Group, then class:
[-10.5 -10.2  31.9   9.7   4.6 -46.3   7.4 -20.2  20.7   7.2  21.0 -17.4
 -21.5  22.7   0.2   8.2  -5.2 -16.0   3.6   5.0  12.7  23.5  19.0 -17.2
  13.7   5.4  56.8 -52.8  20.5   1.2 -21.6  12.9 -21.1   3.4  11.0   3.8
  13.8  14.9  41.4  -9.8  40.2 -37.7   7.1  16.8  19.6   4.6  -5.6 -22.0
  39.3  18.2   3.6  18.2   9.7  -6.2  10.6  -8.2   5.5  -1.8 -22.2  15.8
  25.6 -24.3 -26.2   3.5]
X.Y
[ 15.4  -2.2  21.8  16.6  15.0 -14.9 -23.4  -2.9  10.9  -9.1   1.9 -11.6
  -0.2   5.3  10.2  19.4  -2.4 -20.1  19.3  13.0   3.4 -18.1  31.3  -6.6
  14.6  22.2 -19.9  13.5  -1.6 -44.1   1.2   9.1 -24.5  -9.3  -5.3 -18.6
  14.3  22.3  15.1  10.1 -15.4  -2.4  -8.5 -39.2 -12.7  -8.6 -18.1  -3.0
   9.8   1.5  -0.8  -6.2  15.3  -6.9  -9.1  10.6   7.8  -4.5   8.2   4.9
  12.4 -11.4  -2.5 -22.0]
X.Y
[  7.3  -6.8  10.7  12.4  -4.8 -24.1  -3.7  -0.7  12.7  17.9  14.0 -14.7
 -10.5   5.6  12.0  14.6   7.1 -11.9   2.1  16.0  19.5  20.2  10.7  -6.6
  18.7  23.3  -6.9  -9.1   7.1 -28.4  -6.9  24.9  -7.0 -12.3   3.7 -10.1
  13.6  21.5   5.2  -6.7   0.6  -6.5  -6.0 -13.0  25.4  -5.5 -14.9 -11.4
  12.8   9.9   6.3   5.2  17.2  -3.3  -0.6  -1.9   8.0  22.5  15.2  -4.5
  22.4 -14.2 -23.2 -12.6]
X.L
[ -1.3  -7.5  19.7  27.0  13.2  -4.2   4.3  10.3  25.7  16.8   7.7 -25.1
  -2.0   7.6  11.1  13.5  -0.4 -15.1   8.2  16.3  -7.1   8.5  31.4  -8.7
  22.7  26.8  -5.4 -17.7   4.5 -45.9 -12.4  37.1 -32.4 -31.5   9.1  -1.0
  23.1  -7.2  33.4  -7.4   5.4 -17.7 -20.3 -20.5  22.9  -2.5  -8.2  -6.9
  25.9  10.1  -1.1   0.5 -14.4  14.4  -6.9   8.4  16.4  24.5 -18.4  18.8
  28.7  -8.2 -24.4  -8.1]
X.L
[ -1.0   1.3  25.3  10.9   5.9  -9.3   7.6   7.0  30.7  15.5  22.9 -13.0
  -4.3  15.9   7.1   3.4   3.9 -16.4  14.4   9.8  -8.1   0.8  45.8 -15.2
  15.8  22.1   8.7 -13.3  13.4 -25.9 -19.6  49.6 -24.7 -27.3   6.6 -15.2
  36.1  21.8  21.7  -6.3   1.2 -23.9   0.4 -28.1  13.0  -0.7 -17.3  -2.8
  25.8  14.1   3.7   4.6   8.4   0.1  -4.9   3.0  24.0  11.6  -4.2  15.7
  33.5 -17.5 -15.9  -9.6]
X.L
[  4.5   8.0  36.0 -31.8  12.8  -8.7  -5.0  10.3   3.2  -5.2  17.3  21.2
  -3.7   0.1  -8.5  13.6   0.2  -5.5  21.5 -12.6   8.5 -13.1  12.8 -11.0
   6.9   3.0   2.5 -19.5   1.8 -20.4  -4.3 -12.7   3.5 -15.6 -14.9  -0.9
   4.4  34.8  12.1  12.7 -11.2   9.6   6.4 -12.4  -1.0 -10.4  -5.4  -3.2
  -3.3   0.7  16.5   1.7  24.4 -15.5  -8.9  -3.9  -8.6   6.1  -1.1  -4.4
   7.7  -0.9  -3.0  -6.3]
A.B
[  6.0 -14.9  -8.4  15.9   6.8 -19.6 -16.4 -17.0  -0.4   9.4 -12.2  -6.0
 -11.4  -2.9   3.4  -2.7 -19.3  -8.9   4.8  21.0   4.9   7.0  30.6  -5.3
  23.0   7.1   4.5 -24.8  14.7 -24.6  -3.2  -4.0 -24.7 -17.3  -2.9  28.8
  10.7   7.5  15.2 -16.4  20.3 -12.9  -0.7 -11.9  12.6   7.0   7.6 -12.7
  26.8   5.6  -7.2 -14.2 -15.2 -13.1  -2.7  15.1  12.0  19.7  -0.7  -2.4
  25.3 -27.4  -6.5   4.4]
X.Y
[  6.6  -1.8  33.3 -22.3  14.5  -0.1   3.5  13.3  15.7  -6.1   9.7   2.7
   2.4  26.0  -7.1  17.8   6.1 -13.0   6.5  -4.8   7.4  -3.9  28.9 -29.1
  -2.9  17.4 -11.6 -17.3 -13.0 -14.1 -19.1  32.2  -9.6  -8.5  -7.5   3.3
   4.5  28.3   5.3 -12.1 -25.5   8.1  -5.3  -5.4   5.1  -8.7  -2.9   1.9
   8.0  -2.2   4.9  14.8   9.1  -5.5  21.2  -6.6  22.6   3.1  19.7  21.2
  23.7 -11.4  14.3 -14.9]
A.B
[ -0.8  -0.3  78.7 -18.8  34.9 -14.0   5.3  10.4  15.9 -12.2  19.2  23.9
  -7.3  19.8 -12.6 -10.0   4.8 -12.3   6.8 -12.2   3.9   0.6  42.4 -30.5
  17.0   3.9  19.0 -49.0   3.8  -9.6 -23.7  -3.8  -9.9  -8.0 -14.7   9.7
   5.9  20.5  23.6 -10.3   3.9  -9.1  15.6  13.5   6.1 -14.9   7.5 -14.6
  23.4  12.8   6.1  24.7  -4.5  -1.3  11.7 -14.2   0.9   0.9  -1.2  23.2
  24.0  -5.7  -4.8   4.9]
A.D
[  0.7  -2.1  85.6 -32.0  27.5  15.1  10.9  16.8  12.5 -15.0  11.3  26.0
 -10.4  21.0 -14.0  11.7   2.2  -9.4   3.0 -11.1 -14.1  -1.9  33.4 -11.9
  17.1 -35.9  -0.4 -36.5  -7.3  -9.3 -20.5 -15.9  -9.3 -11.9 -25.4  17.7
   6.6  14.8  27.2 -11.1   2.8  40.4  12.1  15.8   3.0 -22.4   4.1  -0.4
  18.2   5.9  10.4  14.1 -16.5  -2.3   3.4 -20.7   5.5  15.8  -6.4  23.7
  21.6   3.3   0.0  15.3]
A.D
[ 12.8 -49.1 -66.3  -6.5 -29.4 -20.4 -50.2 -40.3 -13.6  16.1 -28.7  -2.9
 -15.8 -38.7   8.2  22.4 -23.3  -3.9  -6.4   1.0 -10.3  15.4 -21.1 -15.2
  -4.5  -6.0   2.3 -11.2   8.4  -3.6   2.6 -25.3  -7.1   7.5  -1.2  27.2
 -15.2  10.4   2.3  -2.0  15.5   0.4  -8.3  16.6   7.9  11.6  -2.4  -4.4
  -5.0 -12.3  -8.3 -20.1   6.4 -29.9   7.2  -1.2  -2.6  22.4  21.9 -27.1
   3.8 -20.6 -12.7  -8.7]
X.Y
[  3.3   2.7  29.1 -17.9  21.7  13.0   7.7  21.1  -0.7 -17.8  -0.7   0.2
  11.1  13.6  -9.6  -1.9  -2.3   1.0   9.1   7.5  -3.3 -30.5  28.0   8.7
   9.2  11.6 -20.1  -7.0 -13.7 -10.7   1.2  -1.0   2.8 -19.6 -16.8  16.9
   8.3   4.9  -2.7  -2.6 -20.0   5.1   6.8 -22.4  -2.9 -12.7   0.8   3.4
   2.4  -4.5   6.8  -7.4  -7.5   8.4  -7.0  -1.9   5.3   8.7  12.7   2.6
  15.2   0.3   7.8   4.3]
A.B
[ -4.0  -1.6  28.1  33.1  17.4 -18.5  26.8  13.5  22.0  15.9  18.6 -15.1
  -3.5  17.1  15.9   9.7   1.8 -13.8  10.7  37.9  15.9  13.3  33.3   0.6
  27.8  35.3  -8.0 -24.9  -5.3 -41.4  -7.9  39.6 -22.8 -39.7   7.2  -0.7
  30.6  13.2  11.2  -8.2   3.2 -27.5   9.7 -30.3  13.1  -2.2 -12.7  -4.2
  33.5  15.1   3.8  -1.3  -8.8  15.4 -14.9   4.0  23.3  25.1 -13.4  10.4
  33.3  -8.6 -25.7  -3.0]
X.Y
[ -6.8   7.5  78.9 -26.4  43.0  21.9  27.1  36.0  16.4 -16.4  -2.4  30.2
   0.1   6.2 -16.8 -15.9   0.8  -2.3  14.1   6.4 -16.7 -10.1  62.7   3.2
  27.4  12.1  -0.2 -42.8 -12.8  -6.0 -14.4  -2.2 -10.9 -44.6 -25.1   8.9
  12.5  20.7  13.3 -10.1  10.5  -3.6   9.7 -14.3 -17.0 -16.1   4.6  -5.6
  24.5   7.4  11.3  12.6 -27.2  19.8 -10.3  -8.8  10.7  18.7 -16.0  20.2
  27.4   3.7  -6.1  15.3]
A.D
[ -4.9   5.4  38.5  17.9  14.7 -23.5  19.6  14.5  27.2   4.7  32.1   0.4
  -3.9   9.9   7.2   9.5   4.5 -17.8  29.2   6.4  26.3   0.6  27.0   6.7
  27.1  23.7  15.1  -6.8  10.1 -39.9 -15.3  30.8 -14.6 -21.6   4.5 -24.1
  16.4  35.0  18.1  13.3  10.8 -21.8   6.5 -32.7   9.1  -8.8 -14.2  -3.3
  27.8  19.2  17.9   5.6  23.6   2.6 -34.5   2.4   6.9  15.6 -21.0   6.2
  13.3   2.6 -33.2 -10.6]
X.L
[  1.6  -0.1  36.1 -23.1  28.7   1.4  -1.4  24.8   5.4 -15.2   9.9  25.5
   4.5  -8.1 -10.8   2.8  -0.9 -10.1  25.5   8.0  -3.6 -30.3  51.6  -2.2
  26.0   5.0 -19.9 -17.8 -22.7 -35.7  -2.2  -5.7  -8.5 -28.2 -22.4   2.6
   0.8  25.6  16.7   3.0 -15.6   3.9   3.5 -44.7 -18.1 -15.1   0.8   0.7
   5.9  -5.1   5.6  -9.2  -1.6   4.6 -11.4   7.4   9.6   8.9   3.2  -3.8
  21.4  -2.0   0.5  -5.6]
A.D
[ -1.1   9.8  74.8 -27.3  32.0  -6.2  -4.0  17.7  18.2 -22.5  21.5  17.8
   9.4   7.1  -9.8  -3.6  11.6 -14.2  28.0 -14.0   1.9 -27.9  39.7 -24.2
  14.4   4.3  -6.9 -17.7   0.5 -44.8 -11.6  -1.7 -11.3  -9.6 -15.3 -17.7
   8.0  25.9  20.5  13.9 -14.5  -1.9   4.0 -29.4 -15.8 -21.7  -5.3  -3.0
  12.2   0.8  15.0   9.2  13.0  -5.2 -11.8   8.4  -4.6 -11.9  -7.4  10.3
   6.6  -0.3  -2.1 -13.3]
A.B
[ -0.5  -8.1  18.4 -15.6  18.7  -8.5  -5.0  -3.8   4.7 -16.3  -7.2   8.8
  -4.9   7.0 -11.8  -8.5 -13.5  -2.8   6.6   8.1 -13.4 -15.4  34.2 -23.8
  12.0   0.1  -7.2 -21.1  -4.8 -22.6  -1.5 -12.2  -9.0 -13.8 -15.4  24.1
   2.0   3.5   1.8 -10.6   2.3  -0.7  -0.2  -8.0  -9.1 -10.1   9.6 -18.1
  13.8  -5.2  -1.5  -2.7 -10.5  -6.5  -0.1  -0.2   6.6   5.1   9.8   6.5
  26.2 -16.8  -2.1  -3.9]
A.D
[  2.6  -8.2  33.1  34.4  20.2 -17.8  24.5  20.1  18.5   1.5  18.8  -7.9
  -1.8  23.5  14.6  19.9   3.9 -12.2  18.7  14.7  18.0   3.3  26.7  -4.8
  12.6  32.1 -25.6   0.7  -9.2 -58.0  -3.0  43.0 -14.5 -19.0   7.5  -8.9
  17.0  16.2   5.0   2.8  -6.4 -15.7   6.4 -29.4   0.7 -15.6 -16.3   3.3
  34.7  11.5   7.2  -0.8  15.1   7.7 -28.8  -6.6  20.2  26.1  -7.7  15.3
  18.9   4.9 -14.8  -7.2]
X.L
[  1.2   6.4  71.5 -19.8  32.9   1.9  14.3  22.6  15.0 -15.8  12.2  18.9
   2.9  13.7  -2.7  -3.9  -3.6  -6.6  15.7   1.2 -15.7 -16.5  49.4  -2.7
  26.2   3.5  -0.6 -40.9   0.5 -16.6 -10.7   2.0 -11.1 -26.0 -12.4  17.1
  12.7  -7.8  27.1   0.6   4.3 -14.8  12.1  -8.2  -9.2 -14.1   8.6  -8.1
  31.1   8.1  -3.4   6.4 -23.1  10.1  -3.0   7.0  -0.7  -0.6 -16.1  24.0
  19.5  -2.1  -2.7  11.7]
A.D
[ -7.7  -4.4  -1.5  20.1  22.3  19.7  -1.5  25.4  25.3  26.7   9.5 -19.4
   8.9  -4.2  10.5  -3.4  -4.7 -16.0  10.8  28.0 -30.7 -13.0  46.3  -8.5
  19.4  34.8 -39.7 -12.6  -6.0 -53.9  -8.6  58.7 -28.1 -55.4   4.7  -0.3
  24.7  -8.9  -3.1 -12.0 -10.9  -5.2   1.7 -41.6  27.2  -2.5  -3.4   4.8
  19.3  -2.1 -13.9 -11.1 -21.5  16.7 -15.3  17.5  34.0  42.9  -9.2  10.7
  32.3 -16.1 -13.6 -16.4]
X.L
[-11.6  16.5  81.4  39.0  23.8 -26.6  31.6  24.2  37.7   1.3  46.4 -13.9
  -1.7  35.1   8.0   0.7  14.1 -17.5  29.5  23.3  36.1  -7.9  61.1  10.2
  43.4  35.8  20.1  -4.1  12.5 -50.3 -24.7  46.6 -28.1 -34.4  10.6 -41.4
  36.0  28.9  35.3  14.8   8.0 -27.0   0.1 -59.7   1.7  -6.8  -6.3  -6.8
  32.9  26.8  20.4  13.3  16.8  11.2 -34.7  12.4  14.4  -4.8 -27.9  33.3
  24.0  -6.1 -34.0  -9.2]
X.Y
